Below is a small trained network, with its code and all its weights. Each question gives an input and a class and asks what happens when units are switched off, that is, made to give their printed mean instead of their output.

import numpy as np


def w(rows, s, z=0):
    codes = np.array(rows[::2]) - 128.0
    scale = np.full(codes.shape[1], s)
    scale[-1] = z or s
    return codes * scale


def f(y):
    return np.maximum(y, 0)


def log_softmax(a):
    a = a - a.max(-1, keepdims=True)
    return a - np.log(np.exp(a).sum(-1, keepdims=True))


def net(x, mask):
    res = np.array(x, float).reshape(1, 4) / 4 @ E
    y = f(res @ A[0][:, :-1].T + A[0][:, -1])
    res = res + np.where(mask, y, B[0][:, -1]) @ B[0][:, :-1]
    return log_softmax(res[-1] @ U[:, :-1].T + U[:, -1])


A, B = {}, {}
E = w([
[62,153,178,110,5,191,28,253,114,159,79,48],'x0',
[149,100,59,70,51,96,165,122,6,22,167,36],'x1',
[112,79,157,104,212,100,77,100,79,23,90,173],'x2',
[52,73,123,64,120,238,161,81,81,254,115,79],'x3',
],0.0094)
A[0] = w([
[173,107,27,106,149,29,221,101,65,41,241,120,225],'neuron 0',
[172,139,17,107,164,79,133,81,132,35,167,142,57],'neuron 1',
[134,143,107,82,140,153,176,61,104,229,134,132,127],'neuron 2',
[142,144,211,213,237,88,140,20,212,149,137,253,176],'neuron 3',
[82,82,85,55,53,129,130,126,17,91,129,41,124],'neuron 4',
[171,121,37,124,191,113,195,57,132,174,186,168,192],'neuron 5',
[186,114,38,130,208,108,243,81,114,161,139,135,169],'neuron 6',
[55,184,155,79,76,168,134,143,113,207,113,85,141],'neuron 7',
[116,207,184,203,188,37,55,168,104,87,77,178,152],'neuron 8',
[113,185,119,161,101,70,87,158,128,103,146,178,56],'neuron 9',
[97,42,160,110,255,142,101,189,125,111,123,210,250],'neuron 10',
],0.0072,0.0021)
B[0] = w([
[114,217,141,108,106,158,87,186,180,250,177,129,226],'neuron 0',
[154,176,81,142,96,160,162,177,128,124,131,121,193],'neuron 1',
[149,144,125,144,128,136,112,141,131,93,195,131,176],'neuron 2',
[50,111,183,181,140,136,122,101,145,158,177,173,254],'neuron 3',
[63,76,152,201,162,94,94,113,105,120,157,165,214],'neuron 4',
[98,129,116,151,90,184,173,119,163,97,193,89,204],'neuron 5',
[136,164,69,105,56,139,116,169,177,155,131,105,202],'neuron 6',
[80,114,86,147,113,160,173,100,148,127,158,82,200],'neuron 7',
[171,162,112,99,128,118,98,168,82,159,96,132,196],'neuron 8',
[163,121,109,142,122,104,137,180,120,83,119,152,159],'neuron 9',
[97,155,137,139,167,138,97,108,184,174,145,139,195],'neuron 10',
],0.012,0.018)
U = w([
[132,127,183,20,208,158,111,94,152,155,36,137,103],'0',
[103,63,132,139,142,73,160,81,74,44,109,124,4],'1',
[90,127,193,137,179,109,93,126,139,145,151,192,228],'2',
[254,166,91,92,98,59,117,175,105,115,94,137,102],'3',
[111,165,67,124,56,174,164,139,159,139,153,90,152],'4',
],0.013,0.0028)

Each question gives the input, the list of numbers given to net, and the class t.
The units are the neurons (one row each of A and B). Each row of codes is followed by its name. A weight is (code - 128) times the scale printed after its matrix; where a second scale follows, it is the last column's (A, B and U).
mask holds one flag per neuron, in row order. A switched-off neuron (its flag False) gives its mean, the last column of its row in B, instead of its output. The means were averaged over made-up inputs and are rounded, as every weight is.
A unit's drop is (log p(t) with every unit on - log p(t) with that unit switched off) / (log p(t) with every unit on - log p(t) with every unit switched off).
The circuit of an input: a set's keep is (log p(t) with only the set's units on - log p(t) with every unit switched off) / (log p(t) with every unit on - log p(t) with every unit switched off). Starting from all 11 units, units are removed one at a time, each time the one whose removal leaves the highest keep (on an exact tie, the one counted first), for as long as the keep stays at least 0.8.
units of the circuit, in order: the units of the circuit, biggest drop first
unit that matters most: the unit with the biggest drop
k most important neurons: the k neurons with the biggest drops, biggest first
drop of u: that unit's drop, to one decimal
input [-8,-3,8,8], class 4: unit that matters most : neuron 6
input [5,2,4,8], class 1: 2 most important neurons : [neuron 0; neuron 4]
input [4,-7,-4,-3], class 2: 2 most important neurons : [neuron 6; neuron 5]
input [5,7,-1,5], class 1: units of the circuit, in order : [neuron 4; neuron 0]
input [-5,-1,5,7], class 4: 3 most important neurons : [neuron 6; neuron 5; neuron 4]
input [7,6,-2,0], class 1: 2 most important neurons : [neuron 4; neuron 0]
input [0,5,7,0], class 2: 3 most important neurons : [neuron 4; neuron 6; neuron 5]
input [4,-2,-7,-6], class 3: 2 most important neurons : [neuron 3; neuron 5]
input [-8,-4,0,0], class 4: 2 most important neurons : [neuron 6; neuron 5]
input [3,1,-5,-5], class 3: 2 most important neurons : [neuron 3; neuron 5]
input [8,4,-1,4], class 1: 3 most important neurons : [neuron 4; neuron 0; neuron 6]
input [5,4,7,-4], class 3: 2 most important neurons : [neuron 3; neuron 8]
input [7,0,4,-4], class 3: drop of neuron 6 : 0.0
input [-7,-3,-2,-6], class 4: drop of neuron 6 : 0.1
input [4,7,2,3], class 2: drop of neuron 4 : 0.7
